Here is a tiny trained network, its code and every weight. The questions are about switching its units off for an input and a class, where a switched-off unit gives its printed mean instead of its output.

import numpy as np


def w(rows, s, z=0):
    codes = np.array(rows[::2]) - 128.0
    scale = np.full(codes.shape[1], s)
    scale[-1] = z or s
    return codes * scale


def norm(h):
    return h / np.sqrt((h * h).mean(-1, keepdims=True) + 1e-5)


def f(y):
    return np.maximum(y, 0)


def log_softmax(a):
    a = a - a.max(-1, keepdims=True)
    return a - np.log(np.exp(a).sum(-1, keepdims=True))


def net(x, mask):
    res = np.array(x, float).reshape(1, 6) / 4 @ E
    u = 0
    for l in range(4):
        y = f(norm(res) @ A[l][:, :-1].T + A[l][:, -1])
        res = res + np.where(mask[u : u + 5], y, B[l][:, -1]) @ B[l][:, :-1]
        u += 5
    return log_softmax(norm(res)[-1] @ U[:, :-1].T + U[:, -1])


A, B = {}, {}
E = w([
[245,28,149],'x0',
[128,127,131],'x1',
[178,211,139],'x2',
[127,129,127],'x3',
[112,129,254],'x4',
[130,127,128],'x5',
],0.0087)
A[0] = w([
[148,151,43,42],'0.n1',
[95,67,136,117],'0.n2',
[223,45,95,5],'0.n3',
[235,246,151,22],'0.n4',
[79,157,68,160],'0.n5',
],0.013,0.0029)
B[0] = w([
[106,123,66,195],'0.n1',
[146,97,93,196],'0.n2',
[187,181,98,254],'0.n3',
[95,3,106,252],'0.n4',
[202,166,99,245],'0.n5',
],0.013,0.0049)
A[1] = w([
[35,151,192,192],'1.n1',
[161,188,255,2],'1.n2',
[139,133,152,39],'1.n3',
[81,47,51,138],'1.n4',
[153,41,146,98],'1.n5',
],0.01,0.0056)
B[1] = w([
[255,118,103,222],'1.n1',
[126,42,100,150],'1.n2',
[115,114,120,128],'1.n3',
[151,45,108,254],'1.n4',
[207,183,160,214],'1.n5',
],0.007,0.0048)
A[2] = w([
[25,178,138,94],'2.n1',
[2,205,114,55],'2.n2',
[125,124,179,49],'2.n3',
[172,113,162,45],'2.n4',
[20,151,82,255],'2.n5',
],0.015,0.0057)
B[2] = w([
[192,167,150,149],'2.n1',
[250,173,198,173],'2.n2',
[100,105,123,143],'2.n3',
[144,175,122,196],'2.n4',
[222,80,148,254],'2.n5',
],0.012,0.0045)
A[3] = w([
[158,97,75,238],'3.n1',
[202,118,82,241],'3.n2',
[147,51,109,47],'3.n3',
[76,197,149,253],'3.n4',
[142,106,250,125],'3.n5',
],0.014,0.0036)
B[3] = w([
[76,101,170,210],'3.n1',
[79,181,159,251],'3.n2',
[129,138,187,168],'3.n3',
[222,147,177,133],'3.n4',
[80,139,2,166],'3.n5',
],0.014,0.015)
U = w([
[100,160,145,254],'0',
[238,186,165,98],'1',
[76,149,9,36],'2',
[84,86,179,109],'3',
],0.014,0.0069)

Each question gives the input, the list of numbers given to net, and the class t.
The units are the neurons (one row each of A and B). Each row of codes is followed by its name. A weight is (code - 128) times the scale printed after its matrix; where a second scale follows, it is the last column's (A, B and U).
mask holds one flag per neuron, layer by layer. A switched-off neuron (its flag False) gives its mean, the last column of its row in B, instead of its output. The means were averaged over made-up inputs and are rounded, as every weight is.
A unit's drop is (log p(t) with every unit on - log p(t) with that unit switched off) / (log p(t) with every unit on - log p(t) with every unit switched off).
The circuit of an input: a set's keep is (log p(t) with only the set's units on - log p(t) with every unit switched off) / (log p(t) with every unit on - log p(t) with every unit switched off). Starting from the 12 units with the biggest drops (on a tie, the unit counted first), units are removed one at a time, each time the one whose removal leaves the highest keep (on an exact tie, the one counted first), for as long as the keep stays at least 0.8.
units of the circuit, in order: the units of the circuit, biggest drop first
top k neurons: the k neurons with the biggest drops, biggest first
k most important neurons of layer l: the k neurons of layer l with the biggest drops, biggest first
input [-3,-2,8,-3,-6,-7], class 3: top 3 neurons : 0.n4; 0.n3; 3.n1
input [-1,1,-1,-2,5,-1], class 2: units of the circuit, in order : 3.n5; 0.n5
input [-6,1,-7,7,-6,4], class 3: units of the circuit, in order : 3.n5; 2.n5
input [-7,5,-3,-1,8,2], class 2: top 3 neurons : 3.n5; 1.n1; 0.n3
input [-5,-1,-8,2,-3,-2], class 3: units of the circuit, in order : 2.n5; 3.n5
input [1,-5,8,0,-7,1], class 3: units of the circuit, in order : 0.n4; 3.n5; 3.n1
input [-8,5,-8,-4,-5,3], class 1: top 3 neurons : 0.n4; 2.n5; 2.n2
input [-8,2,7,2,-8,-6], class 1: units of the circuit, in order : 3.n5; 2.n5
input [-1,7,-2,-4,-4,7], class 0: top 3 neurons : 3.n5; 3.n2; 0.n4
input [-1,0,6,-1,3,-3], class 3: units of the circuit, in order : 0.n4
input [-8,6,-4,1,-7,-7], class 1: top 2 neurons : 0.n4; 2.n2
input [-5,0,2,3,-5,-1], class 1: top 3 neurons : 0.n4; 3.n5; 1.n1
input [5,-2,2,0,-2,7], class 0: units of the circuit, in order : 3.n2; 2.n5; 1.n1; 2.n2
input [-1,7,-7,8,-3,-2], class 3: units of the circuit, in order : 3.n5
input [-6,-5,-8,5,-3,-7], class 3: units of the circuit, in order : 2.n5; 3.n5
input [-1,2,4,7,-3,3], class 3: units of the circuit, in order : 0.n4; 3.n5
input [6,3,8,4,-1,2], class 3: top 2 neurons : 0.n4; 0.n5
input [-1,2,-1,-4,-4,-6], class 0: 4 most important neurons of layer 0 : 0.n4; 0.n5; 0.n3; 0.n2
input [-3,1,-3,6,6,-4], class 2: top 3 neurons : 3.n5; 0.n3; 0.n5
input [4,-2,5,1,1,4], class 3: units of the circuit, in order : 0.n4
input [-3,-1,7,-4,-3,5], class 3: top 2 neurons : 0.n4; 3.n5
input [6,-5,5,-5,-8,5], class 2: top 3 neurons : 0.n1; 0.n3; 2.n5
input [4,8,3,1,-5,-6], class 0: top 2 neurons : 3.n2; 3.n5
input [0,1,5,8,6,0], class 2: 2 most important neurons of layer 2 : 2.n5; 2.n4
input [-5,5,3,2,-5,2], class 1: 3 most important neurons of layer 0 : 0.n4; 0.n2; 0.n3
